Below are the code and all the weights of a small trained network. Each question names an input and a target symbol and asks about switching units off, where a switched-off unit gives its printed mean instead of its output.

import numpy as np


def w(rows, s, z=0):
    codes = np.array(rows[::2]) - 128.0
    scale = np.full(codes.shape[1], s)
    scale[-1] = z or s
    return codes * scale


def norm(h):
    return h / np.sqrt((h * h).mean(-1, keepdims=True) + 1e-5)


def f(y):
    return y / 2 * (1 + np.tanh(0.7978845608 * (y + 0.044715 * y**3)))


def softmax(a):
    e = np.exp(a - a.max(-1, keepdims=True))
    return e / e.sum(-1, keepdims=True)


def log_softmax(a):
    a = a - a.max(-1, keepdims=True)
    return a - np.log(np.exp(a).sum(-1, keepdims=True))


def net(x, mask):
    ids = ['αβγζηλξπω'.index(c) for c in x.split()]
    T = len(ids)
    res = E[ids] + P[:T]
    q, k, v = (norm(res) @ M[0].T for M in (Q, K, V))
    z = softmax(np.where(np.tri(T) > 0, q @ k.T / 4**0.5, -1e9)) @ v
    res = res + np.where(mask[0], z, O[0][:, -1]) @ O[0][:, :-1]
    y = f(norm(res) @ A[0][:, :-1].T + A[0][:, -1])
    res = res + np.where(mask[1:25], y, B[0][:, -1]) @ B[0][:, :-1]
    return log_softmax(norm(res)[-1] @ U[:, :-1].T + U[:, -1])


Q, K, V, O, A, B = {}, {}, {}, {}, {}, {}
E = w([
[148,126,140,153],'α',
[150,112,143,125],'β',
[61,141,151,144],'γ',
[111,182,76,146],'ζ',
[163,115,128,139],'η',
[155,131,112,111],'λ',
[135,137,147,138],'ξ',
[136,5,144,112],'π',
[160,91,132,119],'ω',
],0.031)
P = w([
[157,84,85,119],'0',
[203,174,156,120],'1',
[116,70,98,107],'2',
[182,169,154,117],'3',
[99,61,92,107],'4',
[168,161,152,117],'5',
[73,61,96,111],'6',
[162,158,149,112],'7',
[53,69,89,117],'8',
[155,154,149,109],'9',
[5,33,116,110],'10',
],0.012)
Q[0] = w([
[88,2,136,109],'h0',
[128,68,142,33],'h0',
[227,209,219,96],'h0',
[195,180,180,140],'h0',
],0.0098)
K[0] = w([
[91,68,6,133],'h0',
[105,127,156,171],'h0',
[217,223,177,130],'h0',
[135,127,215,93],'h0',
],0.011)
V[0] = w([
[76,79,83,83],'h0',
[174,86,198,49],'h0',
[117,127,139,255],'h0',
[108,153,110,54],'h0',
],0.0099)
O[0] = w([
[173,15,75,193,93],'h0',
[27,99,211,126,253],'h0',
[100,64,85,2,175],'h0',
[110,134,85,195,12],'h0',
],0.0071,0.0033)
A[0] = w([
[43,107,118,82,99],'n0',
[95,115,99,225,142],'n1',
[196,180,137,94,86],'n2',
[130,32,163,114,139],'n3',
[146,84,164,94,92],'n4',
[217,81,141,137,149],'n5',
[25,160,154,85,66],'n6',
[170,143,91,135,111],'n7',
[44,80,45,46,10],'n8',
[109,68,132,182,94],'n9',
[92,74,107,89,81],'n10',
[88,19,8,94,166],'n11',
[72,126,158,148,106],'n12',
[118,153,160,181,98],'n13',
[118,131,144,159,128],'n14',
[141,146,159,98,127],'n15',
[68,229,91,154,69],'n16',
[54,94,66,61,2],'n17',
[89,130,65,166,119],'n18',
[153,61,73,76,103],'n19',
[103,157,163,210,107],'n20',
[160,110,125,239,72],'n21',
[139,111,163,77,90],'n22',
[54,144,156,138,102],'n23',
],0.015,0.0072)
B[0] = w([
[137,95,163,121,149],'n0',
[174,29,125,151,149],'n1',
[102,60,68,108,151],'n2',
[108,175,147,141,220],'n3',
[122,180,135,202,164],'n4',
[115,136,86,169,180],'n5',
[126,81,105,73,153],'n6',
[107,150,116,81,126],'n7',
[118,171,177,7,150],'n8',
[93,87,100,119,167],'n9',
[116,180,144,46,160],'n10',
[118,73,144,60,248],'n11',
[110,73,120,117,137],'n12',
[158,116,83,106,126],'n13',
[160,105,100,136,128],'n14',
[139,113,98,174,149],'n15',
[66,167,112,201,147],'n16',
[164,180,158,55,136],'n17',
[158,125,188,173,139],'n18',
[121,142,145,77,183],'n19',
[158,125,98,111,130],'n20',
[211,130,130,156,132],'n21',
[146,134,142,172,152],'n22',
[141,96,109,98,140],'n23',
],0.011,0.015)
U = w([
[119,204,159,52,111],'α',
[136,133,149,163,251],'β',
[222,143,129,75,202],'γ',
[179,113,9,79,91],'ζ',
[86,161,89,119,216],'η',
[211,56,85,173,103],'λ',
[145,127,223,120,4],'ξ',
[86,58,83,135,28],'π',
[96,81,140,158,138],'ω',
],0.015,0.0041)

Each question gives the input, a string of symbols that net reads in full, and the target symbol t.
The units are the heads (4 rows each of Q, K, V and O) and the neurons (one row each of A and B). Each row of codes is followed by its name. A weight is (code - 128) times the scale printed after its matrix; where a second scale follows, it is the last column's (O, A, B and U).
mask holds one flag per unit, heads first, then neurons. A switched-off unit (its flag False) gives its mean, the last column of its rows in O or B, instead of its output. The means were averaged over made-up inputs and are rounded, as every weight is.
A unit's drop is (log p(t) with every unit on - log p(t) with that unit switched off) / (log p(t) with every unit on - log p(t) with every unit switched off).
The circuit of an input: a set's keep is (log p(t) with only the set's units on - log p(t) with every unit switched off) / (log p(t) with every unit on - log p(t) with every unit switched off). Starting from the 12 units with the biggest drops (on a tie, the unit counted first), units are removed one at a time, each time the one whose removal leaves the highest keep (on an exact tie, the one counted first), for as long as the keep stays at least 0.8.
circuit, biggest first: the units of the circuit, biggest drop first
unit that matters most: the unit with the biggest drop
k most important neurons: the k neurons with the biggest drops, biggest first
drop of u: that unit's drop, to one decimal
input ξ α λ η ω, target λ: 2 most important neurons => n21; n1
input γ λ α α, target γ: 4 most important neurons => n5; n3; n9; n1
input ξ ω α ω α π α λ, target ζ: circuit, biggest first => n2; n11
input γ β η π ξ η λ η β, target λ: circuit, biggest first => h0; n21
input ζ ζ α λ β, target α: circuit, biggest first => n3; n10
input α α ξ α η α λ ω ζ, target λ: 2 most important neurons => n1; n18
input ξ γ λ π β, target λ: circuit, biggest first => h0; n21; n1
input λ ξ ζ, target λ: circuit, biggest first => h0; n1; n18
input α α α γ ξ β ξ λ α α λ, target α: circuit, biggest first => n8
input α π α, target α: circuit, biggest first => h0; n10; n3
input α ζ λ λ, target ζ: 3 most important neurons => n2; n3; n4
input ω α π ξ α α α λ ζ, target α: 2 most important neurons => n8; n17
input ζ η α, target ζ: 2 most important neurons => n5; n8
input β α π η, target λ: unit that matters most => n10
input ξ π λ λ π β γ α, target γ: 3 most important neurons => n3; n5; n9
input ξ γ λ β ξ π α π η, target α: drop of n2 => 0.1
input ζ η η α ζ η β, target ζ: drop of h0 => 2.1
input α ω ξ β ζ α η, target ζ: drop of n5 => 0.3
